Below is a small trained network, with its code and all its weights. Each question gives an input and a target symbol and asks what happens when units are switched off, that is, made to give their printed mean instead of their output.

import numpy as np


def w(rows, s, z=0):
    codes = np.array(rows[::2]) - 128.0
    scale = np.full(codes.shape[1], s)
    scale[-1] = z or s
    return codes * scale


def f(y):
    return np.maximum(y, 0)


def softmax(a):
    e = np.exp(a - a.max(-1, keepdims=True))
    return e / e.sum(-1, keepdims=True)


def log_softmax(a):
    a = a - a.max(-1, keepdims=True)
    return a - np.log(np.exp(a).sum(-1, keepdims=True))


def net(x, mask):
    ids = ['εημξφω'.index(c) for c in x.split()]
    T = len(ids)
    res = E[ids] + P[:T]
    u = 0
    for l in range(3):
        q, k, v = (res @ M[l].T for M in (Q, K, V))
        z = softmax(np.where(np.tri(T) > 0, q @ k.T / 3**0.5, -1e9)) @ v
        res = res + np.where(mask[u], z, O[l][:, -1]) @ O[l][:, :-1]
        u += 1
        y = f(res @ A[l][:, :-1].T + A[l][:, -1])
        res = res + np.where(mask[u : u + 4], y, B[l][:, -1]) @ B[l][:, :-1]
        u += 4
    return log_softmax(res[-1] @ U[:, :-1].T + U[:, -1])


Q, K, V, O, A, B = {}, {}, {}, {}, {}, {}
E = w([
[148,69,242,104,142,144,2],'ε',
[235,140,173,135,162,130,202],'η',
[111,155,93,43,118,69,176],'μ',
[114,80,243,177,40,88,82],'ξ',
[233,177,110,205,122,103,95],'φ',
[152,67,32,75,171,142,38],'ω',
],0.0095)
P = w([
[236,113,137,48,166,77,56],'0',
[103,138,128,143,212,104,82],'1',
[114,44,94,140,173,130,140],'2',
[179,70,92,74,130,129,110],'3',
[160,213,142,54,156,142,37],'4',
[45,198,150,149,229,124,78],'5',
[33,91,89,188,201,143,148],'6',
[197,72,83,56,96,160,114],'7',
[186,226,145,37,113,154,25],'8',
[3,229,171,150,189,167,70],'9',
[54,85,104,195,201,121,133],'10',
[135,60,79,138,121,120,127],'11',
[107,174,103,107,90,131,100],'12',
],0.0056)
Q[0] = w([
[95,97,110,147,92,180,75],'L0H1',
[161,86,150,146,70,115,145],'L0H1',
[119,4,115,108,84,32,65],'L0H1',
],0.011)
K[0] = w([
[136,94,177,142,84,114,96],'L0H1',
[139,124,149,74,111,130,153],'L0H1',
[218,3,116,132,117,42,139],'L0H1',
],0.012)
V[0] = w([
[178,84,138,100,140,35,112],'L0H1',
[159,94,139,78,104,130,96],'L0H1',
[103,156,133,91,101,253,112],'L0H1',
],0.0046)
O[0] = w([
[2,26,207,139,137,79,152,250],'L0H1',
[87,102,180,152,110,114,82,190],'L0H1',
[184,211,98,142,102,175,74,47],'L0H1',
],0.0042,0.0025)
A[0] = w([
[132,94,7,94,203,197,73,1],'L0N1',
[86,207,139,138,191,175,134,59],'L0N2',
[112,137,55,151,68,196,171,49],'L0N3',
[201,122,108,253,120,183,63,213],'L0N4',
],0.0067,0.0014)
B[0] = w([
[95,102,181,175,79,93,3,150],'L0N1',
[117,186,101,139,160,102,117,140],'L0N2',
[113,86,126,125,134,103,139,128],'L0N3',
[103,81,90,65,126,116,228,255],'L0N4',
],0.0066,0.0044)
Q[1] = w([
[149,176,182,124,163,114,7],'L1H1',
[54,46,130,185,202,118,149],'L1H1',
[99,253,93,162,151,167,168],'L1H1',
],0.042)
K[1] = w([
[116,70,133,159,216,26,150],'L1H1',
[192,9,105,71,78,99,161],'L1H1',
[21,80,87,179,146,254,185],'L1H1',
],0.03)
V[1] = w([
[134,137,43,179,143,107,66],'L1H1',
[32,107,93,3,123,102,89],'L1H1',
[97,145,137,152,21,40,172],'L1H1',
],0.019)
O[1] = w([
[113,31,133,141,199,49,131,3],'L1H1',
[211,215,87,244,169,87,19,226],'L1H1',
[209,137,95,50,11,23,93,142],'L1H1',
],0.011,0.0023)
A[1] = w([
[149,138,88,76,207,94,246,199],'L1N1',
[154,188,72,149,166,145,227,254],'L1N2',
[143,98,83,127,178,50,84,58],'L1N3',
[53,85,130,131,115,142,80,56],'L1N4',
],0.011,0.00096)
B[1] = w([
[120,98,85,140,116,3,44,254],'L1N1',
[34,151,181,70,146,114,73,208],'L1N2',
[95,121,213,170,87,80,254,250],'L1N3',
[188,173,167,63,127,190,134,204],'L1N4',
],0.0081,0.0071)
Q[2] = w([
[81,128,54,79,178,72,137],'L2H1',
[129,106,101,213,143,201,1],'L2H1',
[166,103,246,132,104,46,52],'L2H1',
],0.012)
K[2] = w([
[21,194,90,163,105,121,74],'L2H1',
[213,199,95,142,251,180,133],'L2H1',
[198,109,34,66,130,37,158],'L2H1',
],0.011)
V[2] = w([
[178,159,174,60,206,119,59],'L2H1',
[127,151,150,91,79,174,253],'L2H1',
[147,136,77,94,143,142,223],'L2H1',
],0.0063)
O[2] = w([
[39,109,7,196,132,127,142,173],'L2H1',
[253,30,178,213,49,103,204,2],'L2H1',
[152,127,170,157,81,95,160,42],'L2H1',
],0.005,0.0068)
A[2] = w([
[98,48,169,116,69,131,8,254],'L2N1',
[159,174,85,84,38,156,134,130],'L2N2',
[66,52,173,90,83,197,93,11],'L2N3',
[163,137,140,147,101,243,199,39],'L2N4',
],0.012,0.0019)
B[2] = w([
[70,92,174,162,2,142,80,249],'L2N1',
[115,54,106,108,231,124,155,219],'L2N2',
[205,221,150,112,159,122,247,205],'L2N3',
[107,73,24,143,150,75,13,148],'L2N4',
],0.0089,0.015)
U = w([
[91,176,97,189,108,229,70,195],'ε',
[185,136,53,108,170,97,123,177],'η',
[198,254,95,193,42,90,64,85],'μ',
[66,84,147,163,26,117,23,139],'ξ',
[126,205,166,130,62,205,173,176],'φ',
[113,117,180,201,140,129,112,2],'ω',
],0.0028,0.0037)

Each question gives the input, a string of symbols that net reads in full, and the target symbol t.
The units are the heads (3 rows each of Q, K, V and O) and the neurons (one row each of A and B). Each row of codes is followed by its name. A weight is (code - 128) times the scale printed after its matrix; where a second scale follows, it is the last column's (O, A, B and U).
mask holds one flag per unit, layer by layer, with each layer's heads first. A switched-off unit (its flag False) gives its mean, the last column of its rows in O or B, instead of its output. The means were averaged over made-up inputs and are rounded, as every weight is.
A unit's drop is (log p(t) with every unit on - log p(t) with that unit switched off) / (log p(t) with every unit on - log p(t) with every unit switched off).
The circuit of an input: a set's keep is (log p(t) with only the set's units on - log p(t) with every unit switched off) / (log p(t) with every unit on - log p(t) with every unit switched off). Starting from the 12 units with the biggest drops (on a tie, the unit counted first), units are removed one at a time, each time the one whose removal leaves the highest keep (on an exact tie, the one counted first), for as long as the keep stays at least 0.8.
units of the circuit, in order: the units of the circuit, biggest drop first
unit that matters most: the unit with the biggest drop
top k neurons: the k neurons with the biggest drops, biggest first
k most important neurons of layer l: the k neurons of layer l with the biggest drops, biggest first
input φ ε η μ ξ η, target φ: units of the circuit, in order -> [L1H1; L2N3; L0N4]
input φ φ μ ω φ η μ, target ω: units of the circuit, in order -> [L1H1; L1N3]
input μ ε φ φ, target μ: units of the circuit, in order -> [L1H1; L0N4]
input ε ε φ ω ε μ φ ξ φ ξ η, target η: top 3 neurons -> [L2N2; L0N1; L2N1]
input ξ η φ, target η: top neuron -> [L2N2]
input μ φ φ, target μ: top 2 neurons -> [L1N3; L2N2]
input φ φ ξ φ η, target ξ: top 2 neurons -> [L1N1; L2N1]
input ω φ ω, target ω: units of the circuit, in order -> [L1N3; L1H1]
input ε ξ ω φ φ ξ ξ η ε μ, target η: top 4 neurons -> [L0N1; L2N2; L2N1; L1N1]
input ω ξ ξ η ξ ξ ω μ φ η φ ω, target ω: units of the circuit, in order -> [L1N3; L1H1; L0N1]
input φ φ φ η φ μ η, target φ: top 3 neurons -> [L2N3; L1N1; L1N2]
input φ φ ξ ξ μ φ ε, target φ: top 2 neurons -> [L2N3; L1N4]
input ξ φ η η φ φ φ, target φ: units of the circuit, in order -> [L1H1; L2N3]
input φ φ ξ φ ξ ω ε μ μ, target ω: top 3 neurons -> [L1N3; L0N4; L0N1]
input ω φ μ φ ε μ ξ η ω η φ φ ε, target ω: units of the circuit, in order -> [L1N3; L1H1]
input η ξ ξ ξ, target η: unit that matters most -> L2N4
input ε φ ξ ξ ξ φ η μ, target η: units of the circuit, in order -> [L1H1; L2N2]
input η φ η φ, target φ: units of the circuit, in order -> [L1H1; L0N4; L2N3]
input φ ε ε φ ω η η η ε ω ε φ η, target ω: units of the circuit, in order -> [L1H1; L1N3; L0N1; L0H1]
input ε ξ φ η ξ ξ μ φ φ μ φ ξ μ, target μ: units of the circuit, in order -> [L0N4; L1H1]
input φ ε ξ ξ μ, target ε: units of the circuit, in order -> [L0N4; L1H1; L2H1; L1N3]
input φ φ φ ε ξ φ φ η η φ μ, target φ: top 4 neurons -> [L1N1; L2N3; L1N2; L0N4]
input ω ω μ φ ε φ φ ξ ξ ε η, target η: top 3 neurons -> [L2N2; L2N1; L1N1]
input η φ μ ξ ε, target η: 3 most important neurons of layer 2 -> [L2N4; L2N3; L2N2]
